Small tables with named rows and columns. After each table, cells are looked up by row and column.

sev.tsv
	tud	ranaf	kitatup
kig	2452	4384	4384
robom	3395	3863	3863
turevuf	3875	6986	6986
sofepes	5665	902	902
nafe	5122	2367	2367
nofaret	3627	5729	5729
maguvi	4840	4346	4346
lutep	4752	3947	3947
nid	5442	5701	5701
veravam	4772	5065	5065
pago	6973	5268	5268
notusuf	2844	4453	4453
bef	5138	2680	2680
nuz	4361	8203	8203

veravam, kitatup => 5065
nuz, kitatup => 8203
nuz, tud => 4361
nid, tud => 5442
veravam, ranaf => 5065
nafe, kitatup => 2367
pago, kitatup => 5268
robom, tud => 3395
veravam, tud => 4772
turevuf, tud => 3875
lutep, tud => 4752
pago, tud => 6973
pago, ranaf => 5268
nid, ranaf => 5701
lutep, kitatup => 3947
notusuf, kitatup => 4453

tekotid:
|  | podaka | lal | dep | lumop | pigu | mur |
|---|---|---|---|---|---|---|
| vaz | 69 | 95 | 189 | 175 | 115 | 136 |
| rukidef | 144 | 142 | 105 | 120 | 112 | 133 |
| dozegon | 171 | 134 | 72 | 45 | 157 | 85 |
| fasop | 83 | 120 | 171 | 231 | 85 | 170 |
| pamor | 152 | 139 | 89 | 221 | 109 | 147 |
| zivad | 80 | 97 | 177 | 93 | 139 | 109 |
| kifo | 52 | 104 | 204 | 210 | 93 | 162 |
| kon | 150 | 125 | 89 | 212 | 124 | 131 |
| munita | 110 | 128 | 144 | 94 | 114 | 130 |
| rakag | 130 | 123 | 119 | 108 | 134 | 115 |
| suvi | 157 | 155 | 97 | 122 | 99 | 145 |
| ter | 94 | 61 | 142 | 20 | 211 | 38 |

munita, mur -> 130
suvi, podaka -> 157
dozegon, podaka -> 171
rukidef, lumop -> 120
kon, lal -> 125
kon, dep -> 89
rukidef, lal -> 142
munita, dep -> 144

gup =
	basabe	bokem	reb	dofez	binef	namot	ziz
gub	223	29	226	234	42	220	235
salotul	19	54	17	202	213	22	202
bip	245	179	248	71	38	239	76

namot of bip = 239
reb of bip = 248
reb of salotul = 17
reb of gub = 226
bokem of salotul = 54
dofez of gub = 234
binef of salotul = 213
basabe of gub = 223
ziz of salotul = 202
bokem of gub = 29
basabe of bip = 245
dofez of salotul = 202
Which row has the largest ziz? gub

zega
|  | zov | kam | vanufun | seb | ful | binere | tof | mikota |
|---|---|---|---|---|---|---|---|---|
| tus | 52 | 148 | 232 | 169 | 149 | 185 | 79 | 129 |
| vikivo | 98 | 202 | 181 | 168 | 172 | 162 | 97 | 142 |
| lisorot | 150 | 168 | 161 | 160 | 147 | 125 | 157 | 142 |
| kono | 44 | 210 | 240 | 184 | 182 | 174 | 74 | 145 |
| bifof | 54 | 222 | 237 | 195 | 184 | 175 | 66 | 136 |
| fut | 102 | 137 | 159 | 136 | 148 | 166 | 110 | 144 |
| giguru | 131 | 157 | 206 | 169 | 153 | 129 | 150 | 113 |

binere of fut is 166
zov of lisorot is 150
mikota of fut is 144
binere of kono is 174
seb of vikivo is 168
mikota of vikivo is 142
tof of fut is 110
zov of tus is 52
kam of fut is 137

Table buf
|  | butofeb | gibut | reb | mun | fudab | rakivo |
|---|---|---|---|---|---|---|
| nef | -45.1 | -30.8 | -64.3 | 42.4 | -92.3 | 3.0 |
| gemu | -96.2 | -92.6 | -65.1 | -23.3 | -61.5 | -32.7 |
| tuz | -2.8 | 31.0 | -94.2 | -41.3 | 2.5 | -64.1 |
| beni | 12.6 | -11.2 | 29.4 | -55.0 | 85.8 | -21.8 |
| nezukol | -18.2 | -63.9 | -16.3 | 31.5 | -18.8 | -24.8 |
| gimo | -64.0 | -60.8 | -55.0 | -48.0 | -78.7 | -24.4 |
| dar | -80.0 | 9.5 | -84.0 | -17.2 | 56.2 | -20.6 |

butofeb of nef: -45.1
reb of tuz: -94.2
gibut of beni: -11.2
reb of beni: 29.4
gibut of tuz: 31.0
rakivo of nezukol: -24.8
mun of nezukol: 31.5
gibut of gemu: -92.6
fudab of beni: 85.8
reb of nezukol: -16.3
gibut of nef: -30.8
mun of beni: -55.0
Which row has the largest fudab? beni

